Below are the code and all the weights of a small trained network. Each question names an input and a target symbol and asks about switching units off, where a switched-off unit gives its printed mean instead of its output.

import numpy as np


def w(rows, s, z=0):
    codes = np.array(rows[::2]) - 128.0
    scale = np.full(codes.shape[1], s)
    scale[-1] = z or s
    return codes * scale


def f(y):
    return y / 2 * (1 + np.tanh(0.7978845608 * (y + 0.044715 * y**3)))


def softmax(a):
    e = np.exp(a - a.max(-1, keepdims=True))
    return e / e.sum(-1, keepdims=True)


def log_softmax(a):
    a = a - a.max(-1, keepdims=True)
    return a - np.log(np.exp(a).sum(-1, keepdims=True))


def net(x, mask):
    ids = ['βγμξσψ'.index(c) for c in x.split()]
    T = len(ids)
    res = E[ids] + P[:T]
    u = 0
    for l in range(2):
        r = res
        for j in range(3):
            rows = slice(2 * j, 2 * j + 2)
            q, k, v = (r @ M[l][rows].T for M in (Q, K, V))
            z = softmax(np.where(np.tri(T) > 0, q @ k.T / 2**0.5, -1e9)) @ v
            o = O[l][rows]
            res = res + np.where(mask[u + j], z, o[:, -1]) @ o[:, :-1]
        u += 3
        y = f(res @ A[l][:, :-1].T + A[l][:, -1])
        res = res + np.where(mask[u : u + 4], y, B[l][:, -1]) @ B[l][:, :-1]
        u += 4
    return log_softmax(res[-1] @ U[:, :-1].T + U[:, -1])


Q, K, V, O, A, B = {}, {}, {}, {}, {}, {}
E = w([
[44,146,111,169],'β',
[127,199,61,131],'γ',
[125,77,82,214],'μ',
[133,61,215,69],'ξ',
[181,177,182,252],'σ',
[207,41,114,61],'ψ',
],0.014)
P = w([
[59,128,143,161],'0',
[96,98,108,179],'1',
[144,86,91,174],'2',
[197,112,91,135],'3',
[226,131,90,120],'4',
[254,147,96,113],'5',
],0.0059)
Q[0] = w([
[89,125,203,51],'L0H0',
[107,123,47,162],'L0H0',
[142,121,211,50],'L0H1',
[145,245,93,131],'L0H1',
[17,93,210,153],'L0H2',
[199,105,147,26],'L0H2',
],0.011)
K[0] = w([
[2,182,73,99],'L0H0',
[213,119,143,79],'L0H0',
[78,156,120,74],'L0H1',
[120,202,132,232],'L0H1',
[4,145,218,180],'L0H2',
[143,112,177,25],'L0H2',
],0.0092)
V[0] = w([
[169,130,165,44],'L0H0',
[118,150,75,97],'L0H0',
[146,111,170,156],'L0H1',
[255,151,202,211],'L0H1',
[115,134,140,157],'L0H2',
[72,164,93,172],'L0H2',
],0.0093)
O[0] = w([
[61,79,59,158,36],'L0H0',
[88,87,143,25,74],'L0H0',
[182,167,147,138,183],'L0H1',
[254,244,148,239,254],'L0H1',
[91,141,178,29,132],'L0H2',
[85,240,64,67,118],'L0H2',
],0.0054,0.0031)
A[0] = w([
[111,255,152,140,236],'L0N0',
[73,130,58,181,218],'L0N1',
[130,142,187,80,252],'L0N2',
[61,94,41,56,162],'L0N3',
],0.0092,0.0034)
B[0] = w([
[152,115,126,254,254],'L0N0',
[59,109,121,122,193],'L0N1',
[129,55,227,204,156],'L0N2',
[173,75,81,52,178],'L0N3',
],0.0091,0.0081)
Q[1] = w([
[102,173,134,69],'L1H0',
[90,123,3,88],'L1H0',
[144,115,119,196],'L1H1',
[93,3,122,115],'L1H1',
[154,233,135,89],'L1H2',
[65,205,181,115],'L1H2',
],0.0072)
K[1] = w([
[82,147,56,104],'L1H0',
[99,162,220,37],'L1H0',
[233,167,74,158],'L1H1',
[137,50,141,119],'L1H1',
[13,150,134,192],'L1H2',
[2,185,115,106],'L1H2',
],0.008)
V[1] = w([
[254,164,200,165],'L1H0',
[179,58,165,55],'L1H0',
[18,127,25,55],'L1H1',
[88,200,129,104],'L1H1',
[32,157,195,90],'L1H2',
[143,238,53,134],'L1H2',
],0.0078)
O[1] = w([
[83,96,47,119,246],'L1H0',
[45,171,143,118,73],'L1H0',
[170,75,85,107,3],'L1H1',
[139,104,82,171,81],'L1H1',
[142,1,49,223,62],'L1H2',
[161,153,63,90,96],'L1H2',
],0.0091,0.019)
A[1] = w([
[177,92,250,160,2],'L1N0',
[171,112,98,1,154],'L1N1',
[159,183,75,91,55],'L1N2',
[85,239,149,178,45],'L1N3',
],0.008,0.0057)
B[1] = w([
[66,145,2,120,173],'L1N0',
[129,117,49,62,154],'L1N1',
[91,169,121,94,148],'L1N2',
[141,41,112,74,254],'L1N3',
],0.0089,0.015)
U = w([
[33,118,73,200,70],'β',
[128,207,106,129,82],'γ',
[73,182,225,37,134],'μ',
[158,1,174,141,130],'ξ',
[202,150,184,229,255],'σ',
[165,80,99,63,98],'ψ',
],0.0069,0.0081)

Each question gives the input, a string of symbols that net reads in full, and the target symbol t.
The units are the heads (2 rows each of Q, K, V and O) and the neurons (one row each of A and B). Each row of codes is followed by its name. A weight is (code - 128) times the scale printed after its matrix; where a second scale follows, it is the last column's (O, A, B and U).
mask holds one flag per unit, layer by layer, with each layer's heads first. A switched-off unit (its flag False) gives its mean, the last column of its rows in O or B, instead of its output. The means were averaged over made-up inputs and are rounded, as every weight is.
A unit's drop is (log p(t) with every unit on - log p(t) with that unit switched off) / (log p(t) with every unit on - log p(t) with every unit switched off).
The circuit of an input: a set's keep is (log p(t) with only the set's units on - log p(t) with every unit switched off) / (log p(t) with every unit on - log p(t) with every unit switched off). Starting from the 12 units with the biggest drops (on a tie, the unit counted first), units are removed one at a time, each time the one whose removal leaves the highest keep (on an exact tie, the one counted first), for as long as the keep stays at least 0.8.
circuit, biggest first: the units of the circuit, biggest drop first
k most important neurons: the k neurons with the biggest drops, biggest first
top k neurons in layer l: the k neurons of layer l with the biggest drops, biggest first
input β μ β γ, target σ: 2 most important neurons -> (L1N3, L1N0)
input σ γ β σ ψ, target μ: circuit, biggest first -> (L1H2)
input σ σ γ, target γ: 2 most important neurons -> (L1N2, L0N2)
input γ β β, target ψ: circuit, biggest first -> (L0H1, L1H1, L0N3)
input μ β ψ β, target μ: circuit, biggest first -> (L0H1, L1H0)
input γ β β μ, target σ: circuit, biggest first -> (L1H0, L1N3)
input σ γ σ μ, target γ: circuit, biggest first -> (L1H2, L0H1)
input ξ σ β μ ξ ξ, target ξ: circuit, biggest first -> (L0N2, L1H2)
input β β β, target ξ: circuit, biggest first -> (L0H1, L1H2, L1H1)
input σ β ψ μ β μ, target μ: 2 most important neurons -> (L0N0, L0N2)
input ψ γ β β γ, target ψ: 3 most important neurons -> (L0N0, L1N1, L0N2)
input ψ σ γ γ μ σ, target γ: 3 most important neurons -> (L1N2, L0N2, L0N1)
input β γ ψ γ ξ ψ, target μ: circuit, biggest first -> (L1H0, L1H2)
input σ μ ξ σ σ σ, target γ: 4 most important neurons -> (L1N2, L0N1, L0N2, L0N0)
input γ γ ψ σ ξ, target ξ: 3 most important neurons -> (L0N0, L0N2, L0N3)
input β ψ β β ξ, target β: circuit, biggest first -> (L1N0, L1H2, L0N2, L0H0)
input ξ μ β γ β, target σ: 3 most important neurons -> (L1N3, L1N0, L1N1)
input ψ γ ψ μ, target μ: most important neuron -> (L0N1)
input β ξ ψ γ, target μ: circuit, biggest first -> (L0H1, L1H0)
input μ σ γ, target γ: 4 most important neurons -> (L0N0, L1N2, L0N2, L0N1)
input γ β β β, target ξ: top 2 neurons in layer 1 -> (L1N0, L1N2)
input γ ψ γ β ξ γ, target β: 2 most important neurons -> (L0N2, L1N3)
